Here is a tiny trained network, its code and every weight. The questions are about switching its units off for an input and a class, where a switched-off unit gives its printed mean instead of its output.

import numpy as np


def w(rows, s, z=0):
    codes = np.array(rows[::2]) - 128.0
    scale = np.full(codes.shape[1], s)
    scale[-1] = z or s
    return codes * scale


def f(y):
    return np.maximum(y, 0)


def log_softmax(a):
    a = a - a.max(-1, keepdims=True)
    return a - np.log(np.exp(a).sum(-1, keepdims=True))


def net(x, mask):
    res = np.array(x, float).reshape(1, 3) / 4 @ E
    y = f(res @ A[0][:, :-1].T + A[0][:, -1])
    res = res + np.where(mask, y, B[0][:, -1]) @ B[0][:, :-1]
    return log_softmax(res[-1] @ U[:, :-1].T + U[:, -1])


A, B = {}, {}
E = w([
[251,2,249,53,182,94,170],'x0',
[111,47,69,235,250,241,148],'x1',
[85,188,37,38,219,93,163],'x2',
],0.0089)
A[0] = w([
[79,206,116,166,86,170,102,154],'n1',
[170,80,155,167,37,136,10,124],'n2',
[149,124,156,124,78,36,106,92],'n3',
[145,45,150,75,151,111,83,68],'n4',
[37,152,70,119,145,149,87,150],'n5',
[117,189,140,73,96,68,81,112],'n6',
[162,98,163,93,161,117,152,145],'n7',
[145,90,89,191,202,185,167,118],'n8',
[138,59,166,195,73,191,97,138],'n9',
[110,156,115,90,179,103,144,254],'n10',
],0.012,0.0074)
B[0] = w([
[180,108,221,137,102,182,115,242],'n1',
[145,100,77,81,89,141,128,235],'n2',
[118,161,111,140,109,89,209,206],'n3',
[151,150,246,165,167,180,128,194],'n4',
[193,113,135,162,145,145,124,236],'n5',
[186,167,152,148,135,100,155,227],'n6',
[180,96,158,164,121,207,118,210],'n7',
[121,219,109,112,86,97,184,247],'n8',
[147,126,69,117,112,121,167,238],'n9',
[161,105,74,31,35,130,95,226],'n10',
],0.012,0.013)
U = w([
[177,166,202,182,147,254,118,87],'0',
[192,98,38,99,98,156,153,196],'1',
[140,248,115,163,135,135,230,91],'2',
[132,118,98,100,90,188,118,255],'3',
[37,140,119,100,205,139,118,84],'4',
[30,70,134,154,172,91,132,79],'5',
[40,137,134,139,186,107,78,82],'6',
],0.0095,0.0055)

Each question gives the input, the list of numbers given to net, and the class t.
The units are the neurons (one row each of A and B). Each row of codes is followed by its name. A weight is (code - 128) times the scale printed after its matrix; where a second scale follows, it is the last column's (A, B and U).
mask holds one flag per neuron, in row order. A switched-off neuron (its flag False) gives its mean, the last column of its row in B, instead of its output. The means were averaged over made-up inputs and are rounded, as every weight is.
A unit's drop is (log p(t) with every unit on - log p(t) with that unit switched off) / (log p(t) with every unit on - log p(t) with every unit switched off).
The circuit of an input: a set's keep is (log p(t) with only the set's units on - log p(t) with every unit switched off) / (log p(t) with every unit on - log p(t) with every unit switched off). Starting from all 10 units, units are removed one at a time, each time the one whose removal leaves the highest keep (on an exact tie, the one counted first), for as long as the keep stays at least 0.8.
circuit, biggest first: the units of the circuit, biggest drop first
k most important neurons: the k neurons with the biggest drops, biggest first
drop of u: that unit's drop, to one decimal
input [7,-7,-3], class 0: 4 most important neurons -> n4, n7, n8, n9
input [-5,3,7], class 1: circuit, biggest first -> n10
input [7,-8,6], class 2: 4 most important neurons -> n3, n1, n6, n4
input [-8,-8,2], class 0: 4 most important neurons -> n1, n8, n5, n9
input [2,-2,1], class 3: circuit, biggest first -> n9, n5, n6
input [0,0,1], class 3: circuit, biggest first -> n9, n6, n5
input [3,4,0], class 2: 2 most important neurons -> n8, n1
input [6,8,-5], class 2: 2 most important neurons -> n8, n9
input [2,-4,0], class 2: 4 most important neurons -> n3, n1, n2, n6
input [-4,-6,7], class 1: 4 most important neurons -> n10, n8, n4, n5
input [7,3,5], class 0: 2 most important neurons -> n4, n7
input [-3,-3,6], class 1: 2 most important neurons -> n10, n4
input [7,7,7], class 0: 4 most important neurons -> n4, n7, n3, n9
input [-7,-2,8], class 1: 3 most important neurons -> n10, n4, n7
input [-6,-3,-7], class 1: 3 most important neurons -> n2, n4, n9
input [-3,0,-7], class 1: circuit, biggest first -> n2
input [-2,1,3], class 3: circuit, biggest first -> n9, n6
input [-1,-2,-1], class 3: drop of n8 -> 1.0
input [6,1,2], class 0: drop of n4 -> 0.1
input [-5,6,-3], class 2: drop of n5 -> -0.1
input [-8,2,-3], class 0: circuit, biggest first -> n1
